Here is a tiny trained network, its code and every weight. The questions are about switching its units off for an input and a class, where a switched-off unit gives its printed mean instead of its output.

import numpy as np


def w(rows, s, z=0):
    codes = np.array(rows[::2]) - 128.0
    scale = np.full(codes.shape[1], s)
    scale[-1] = z or s
    return codes * scale


def f(y):
    return y / 2 * (1 + np.tanh(0.7978845608 * (y + 0.044715 * y**3)))


def log_softmax(a):
    a = a - a.max(-1, keepdims=True)
    return a - np.log(np.exp(a).sum(-1, keepdims=True))


def net(x, mask):
    res = np.array(x, float).reshape(1, 5) / 4 @ E
    y = f(res @ A[0][:, :-1].T + A[0][:, -1])
    res = res + np.where(mask, y, B[0][:, -1]) @ B[0][:, :-1]
    return log_softmax(res[-1] @ U[:, :-1].T + U[:, -1])


A, B = {}, {}
E = w([
[187,64,153,107,85],'x0',
[175,188,124,141,68],'x1',
[186,62,94,249,92],'x2',
[122,103,55,90,142],'x3',
[73,92,168,148,78],'x4',
],0.012)
A[0] = w([
[127,214,48,250,144,252],'n0',
[188,167,19,155,1,201],'n1',
[241,80,30,62,115,198],'n2',
[98,89,119,191,242,151],'n3',
[70,88,116,167,138,206],'n4',
[158,159,105,183,61,156],'n5',
[172,195,219,89,95,185],'n6',
[110,121,241,85,114,142],'n7',
[107,140,95,27,141,187],'n8',
],0.0091,0.0038)
B[0] = w([
[47,125,202,66,181,254],'n0',
[151,74,211,87,171,254],'n1',
[161,7,115,133,216,243],'n2',
[123,144,148,127,182,197],'n3',
[130,255,124,212,148,186],'n4',
[169,127,173,121,159,194],'n5',
[132,117,68,80,30,212],'n6',
[71,181,132,141,34,199],'n7',
[167,217,51,120,133,235],'n8',
],0.0094,0.009)
U = w([
[133,117,158,247,94,158],'0',
[152,158,101,105,140,192],'1',
[85,110,140,115,18,7],'2',
[160,74,84,111,155,237],'3',
[134,93,173,86,95,36],'4',
[109,151,59,123,94,11],'5',
[57,146,102,177,170,185],'6',
],0.013,0.002)

Each question gives the input, the list of numbers given to net, and the class t.
The units are the neurons (one row each of A and B). Each row of codes is followed by its name. A weight is (code - 128) times the scale printed after its matrix; where a second scale follows, it is the last column's (A, B and U).
mask holds one flag per neuron, in row order. A switched-off neuron (its flag False) gives its mean, the last column of its row in B, instead of its output. The means were averaged over made-up inputs and are rounded, as every weight is.
A unit's drop is (log p(t) with every unit on - log p(t) with that unit switched off) / (log p(t) with every unit on - log p(t) with every unit switched off).
The circuit of an input: a set's keep is (log p(t) with only the set's units on - log p(t) with every unit switched off) / (log p(t) with every unit on - log p(t) with every unit switched off). Starting from all 9 units, units are removed one at a time, each time the one whose removal leaves the highest keep (on an exact tie, the one counted first), for as long as the keep stays at least 0.8.
units of the circuit, in order: the units of the circuit, biggest drop first
unit that matters most: the unit with the biggest drop
top k neurons: the k neurons with the biggest drops, biggest first
input [5,-1,-5,-4,-4], class 2: top 2 neurons -> n7, n6
input [2,7,-7,8,8], class 5: units of the circuit, in order -> n8, n0
input [7,-1,3,4,7], class 0: units of the circuit, in order -> n4, n0
input [-4,6,6,-7,3], class 4: units of the circuit, in order -> n0, n1
input [-5,5,1,-3,-5], class 4: units of the circuit, in order -> n0, n8, n4
input [0,-7,0,-8,2], class 0: units of the circuit, in order -> n0, n4
input [6,-8,6,1,4], class 0: units of the circuit, in order -> n4
input [7,2,-4,-5,-5], class 2: units of the circuit, in order -> n6, n7
input [7,0,7,-7,-5], class 3: top 2 neurons -> n2, n7
input [5,1,-6,7,6], class 5: units of the circuit, in order -> n8, n1
input [-3,8,-2,4,-6], class 3: units of the circuit, in order -> n2, n1
input [1,-5,5,2,4], class 0: units of the circuit, in order -> n0, n4
input [-2,5,-2,6,-3], class 3: units of the circuit, in order -> n2, n4
input [8,6,5,-8,-5], class 4: unit that matters most -> n1
input [-3,4,-3,5,-4], class 3: units of the circuit, in order -> n2, n4
input [-7,8,5,5,-8], class 3: top 2 neurons -> n2, n7
input [4,3,-6,-7,-5], class 2: top 2 neurons -> n6, n7
input [6,8,0,6,3], class 3: top 2 neurons -> n2, n0
input [-4,4,4,0,2], class 4: top 4 neurons -> n0, n1, n8, n5
input [8,-7,-2,-6,-1], class 2: unit that matters most -> n7
input [-5,6,1,-8,3], class 2: top 2 neurons -> n6, n2
input [-4,7,4,7,-5], class 3: top 2 neurons -> n2, n7
input [6,-4,1,-1,5], class 0: top 2 neurons -> n6, n0
input [-5,7,7,-5,1], class 4: top 2 neurons -> n0, n1
